Below are the code and all the weights of a small trained network. Each question names an input and a target symbol and asks about switching units off, where a switched-off unit gives its printed mean instead of its output.

import numpy as np


def w(rows, s, z=0):
    codes = np.array(rows[::2]) - 128.0
    scale = np.full(codes.shape[1], s)
    scale[-1] = z or s
    return codes * scale


def norm(h):
    return h / np.sqrt((h * h).mean(-1, keepdims=True) + 1e-5)


def f(y):
    return y / 2 * (1 + np.tanh(0.7978845608 * (y + 0.044715 * y**3)))


def softmax(a):
    e = np.exp(a - a.max(-1, keepdims=True))
    return e / e.sum(-1, keepdims=True)


def log_softmax(a):
    a = a - a.max(-1, keepdims=True)
    return a - np.log(np.exp(a).sum(-1, keepdims=True))


def net(x, mask):
    ids = ['ΓΘΦεηπστω'.index(c) for c in x.split()]
    T = len(ids)
    res = E[ids] + P[:T]
    u = 0
    for l in range(2):
        r = norm(res)
        for j in range(3):
            rows = slice(2 * j, 2 * j + 2)
            q, k, v = (r @ M[l][rows].T for M in (Q, K, V))
            z = softmax(np.where(np.tri(T) > 0, q @ k.T / 2**0.5, -1e9)) @ v
            o = O[l][rows]
            res = res + np.where(mask[u + j], z, o[:, -1]) @ o[:, :-1]
        u += 3
        y = f(norm(res) @ A[l][:, :-1].T + A[l][:, -1])
        res = res + np.where(mask[u : u + 4], y, B[l][:, -1]) @ B[l][:, :-1]
        u += 4
    return log_softmax(norm(res)[-1] @ U[:, :-1].T + U[:, -1])


Q, K, V, O, A, B = {}, {}, {}, {}, {}, {}
E = w([
[102,155,61,120],'Γ',
[17,99,141,133],'Θ',
[182,108,92,109],'Φ',
[111,149,134,8],'ε',
[59,103,163,123],'η',
[55,102,147,155],'π',
[85,173,70,111],'σ',
[99,98,162,89],'τ',
[95,149,94,84],'ω',
],0.012)
P = w([
[118,157,135,163],'0',
[61,5,26,86],'1',
[75,137,171,113],'2',
[127,183,148,174],'3',
[100,36,77,99],'4',
[62,146,185,127],'5',
[128,195,156,185],'6',
[113,54,112,100],'7',
],0.014)
Q[0] = w([
[248,77,75,217],'0.h0',
[170,120,115,149],'0.h0',
[103,72,138,82],'0.h1',
[228,43,175,85],'0.h1',
[96,105,96,197],'0.h2',
[149,184,199,162],'0.h2',
],0.014)
K[0] = w([
[99,10,34,103],'0.h0',
[86,116,90,79],'0.h0',
[4,110,107,53],'0.h1',
[169,1,73,28],'0.h1',
[141,239,197,187],'0.h2',
[8,96,169,133],'0.h2',
],0.0092)
V[0] = w([
[102,118,152,72],'0.h0',
[169,97,124,62],'0.h0',
[166,162,103,255],'0.h1',
[81,83,86,120],'0.h1',
[164,171,169,189],'0.h2',
[137,185,149,88],'0.h2',
],0.0073)
O[0] = w([
[158,138,187,175,144],'0.h0',
[3,151,158,189,3],'0.h0',
[219,101,171,142,76],'0.h1',
[65,166,139,193,187],'0.h1',
[140,77,194,110,77],'0.h2',
[138,111,99,80,137],'0.h2',
],0.0053,0.0042)
A[0] = w([
[97,6,125,112,156],'0.n0',
[186,77,114,194,102],'0.n1',
[131,104,114,177,255],'0.n2',
[147,142,98,200,121],'0.n3',
],0.013,0.0041)
B[0] = w([
[213,197,62,70,254],'0.n0',
[108,2,216,124,127],'0.n1',
[40,96,155,89,165],'0.n2',
[90,73,68,201,133],'0.n3',
],0.0096,0.007)
Q[1] = w([
[57,89,52,98],'1.h0',
[183,208,40,2],'1.h0',
[174,225,157,126],'1.h1',
[215,19,14,213],'1.h1',
[167,138,94,176],'1.h2',
[168,242,22,226],'1.h2',
],0.0093)
K[1] = w([
[20,117,97,110],'1.h0',
[149,147,77,5],'1.h0',
[241,197,148,151],'1.h1',
[112,103,67,9],'1.h1',
[130,82,79,168],'1.h2',
[187,128,26,100],'1.h2',
],0.012)
V[1] = w([
[215,255,131,96],'1.h0',
[116,49,100,85],'1.h0',
[69,35,53,175],'1.h1',
[2,152,171,126],'1.h1',
[166,153,48,166],'1.h2',
[68,112,171,49],'1.h2',
],0.0066)
O[1] = w([
[194,144,56,170,188],'1.h0',
[143,73,125,19,196],'1.h0',
[147,253,63,241,97],'1.h1',
[158,213,252,87,250],'1.h1',
[105,114,177,54,125],'1.h2',
[158,84,58,179,255],'1.h2',
],0.0052,0.003)
A[1] = w([
[11,117,126,192,3],'1.n0',
[204,86,167,147,99],'1.n1',
[147,158,120,97,33],'1.n2',
[94,180,85,62,110],'1.n3',
],0.011,0.0061)
B[1] = w([
[171,120,46,1,143],'1.n0',
[187,184,121,169,133],'1.n1',
[166,125,144,56,125],'1.n2',
[173,78,123,152,254],'1.n3',
],0.013,0.007)
U = w([
[91,205,62,201,111],'Γ',
[87,188,178,165,253],'Θ',
[80,113,39,104,166],'Φ',
[6,188,121,95,117],'ε',
[165,140,184,55,68],'η',
[218,188,141,157,80],'π',
[206,73,89,144,73],'σ',
[24,53,153,124,145],'τ',
[127,33,155,182,145],'ω',
],0.019,0.0058)

Each question gives the input, a string of symbols that net reads in full, and the target symbol t.
The units are the heads (2 rows each of Q, K, V and O) and the neurons (one row each of A and B). Each row of codes is followed by its name. A weight is (code - 128) times the scale printed after its matrix; where a second scale follows, it is the last column's (O, A, B and U).
mask holds one flag per unit, layer by layer, with each layer's heads first. A switched-off unit (its flag False) gives its mean, the last column of its rows in O or B, instead of its output. The means were averaged over made-up inputs and are rounded, as every weight is.
A unit's drop is (log p(t) with every unit on - log p(t) with that unit switched off) / (log p(t) with every unit on - log p(t) with every unit switched off).
The circuit of an input: a set's keep is (log p(t) with only the set's units on - log p(t) with every unit switched off) / (log p(t) with every unit on - log p(t) with every unit switched off). Starting from the 12 units with the biggest drops (on a tie, the unit counted first), units are removed one at a time, each time the one whose removal leaves the highest keep (on an exact tie, the one counted first), for as long as the keep stays at least 0.8.
circuit, biggest first: the units of the circuit, biggest drop first
most important unit: the unit with the biggest drop
top k neurons: the k neurons with the biggest drops, biggest first
k most important neurons of layer l: the k neurons of layer l with the biggest drops, biggest first
heads that matter: for each layer, one digit per head in row order, 1 if its drop is at least 0.15 and else 0, layers parted by /
input Θ π η η ω Γ η, target Θ: circuit, biggest first -> [0.n0]
input Θ Θ π Θ τ σ, target Θ: circuit, biggest first -> [1.h1 0.n0]
input ω Γ η, target ω: circuit, biggest first -> [1.h2 1.n0 1.n3]
input η Γ ε ω ε Φ, target ω: heads that matter -> 011 / 000
input η π σ Θ ω ε, target Θ: circuit, biggest first -> [1.h1 0.n0 1.n0]
input ω Γ Γ σ π σ, target σ: heads that matter -> 010 / 000
input ε η σ η ω ω, target η: circuit, biggest first -> [0.n2 0.n0 0.h0 0.h1]
input τ τ η, target τ: circuit, biggest first -> [1.h1 0.n2 1.n0]
input η σ Γ Γ, target Φ: heads that matter -> 010 / 000
input π σ τ, target π: heads that matter -> 100 / 010
input τ Γ Θ π, target τ: heads that matter -> 010 / 000
input Γ η ω, target Γ: heads that matter -> 000 / 010
input σ Φ σ Γ η π, target Γ: top 2 neurons -> [0.n3 0.n0]
input η ε π, target η: heads that matter -> 101 / 010
input Γ Γ π Θ, target ε: top 2 neurons -> [0.n0 1.n0]
input Φ τ π, target Φ: most important unit -> 0.h1
input ε Φ σ, target ε: circuit, biggest first -> [0.n0 1.h1]
input τ Φ Γ σ σ τ, target ω: heads that matter -> 111 / 000
input Φ η σ ω, target σ: top 2 neurons -> [0.n0 1.n3]
input π η π σ ε Γ, target σ: 3 most important neurons of layer 0 -> [0.n2 0.n3 0.n1]
input ε τ σ τ σ τ, target τ: heads that matter -> 010 / 010
input σ Φ η Γ ω η Φ, target ω: top 3 neurons -> [0.n1 0.n0 0.n3]
input ε Γ η, target ε: most important unit -> 0.h0
input σ σ τ, target σ: heads that matter -> 100 / 000
input Φ η π ω ω τ, target ω: heads that matter -> 100 / 000
input Γ η η, target Γ: heads that matter -> 000 / 010
input ω ε Φ Γ, target Φ: heads that matter -> 000 / 000
input η π ε Θ Φ Φ, target Θ: heads that matter -> 010 / 010
input τ π ω Γ π Θ, target Γ: top 4 neurons -> [0.n3 0.n0 0.n1 0.n2]
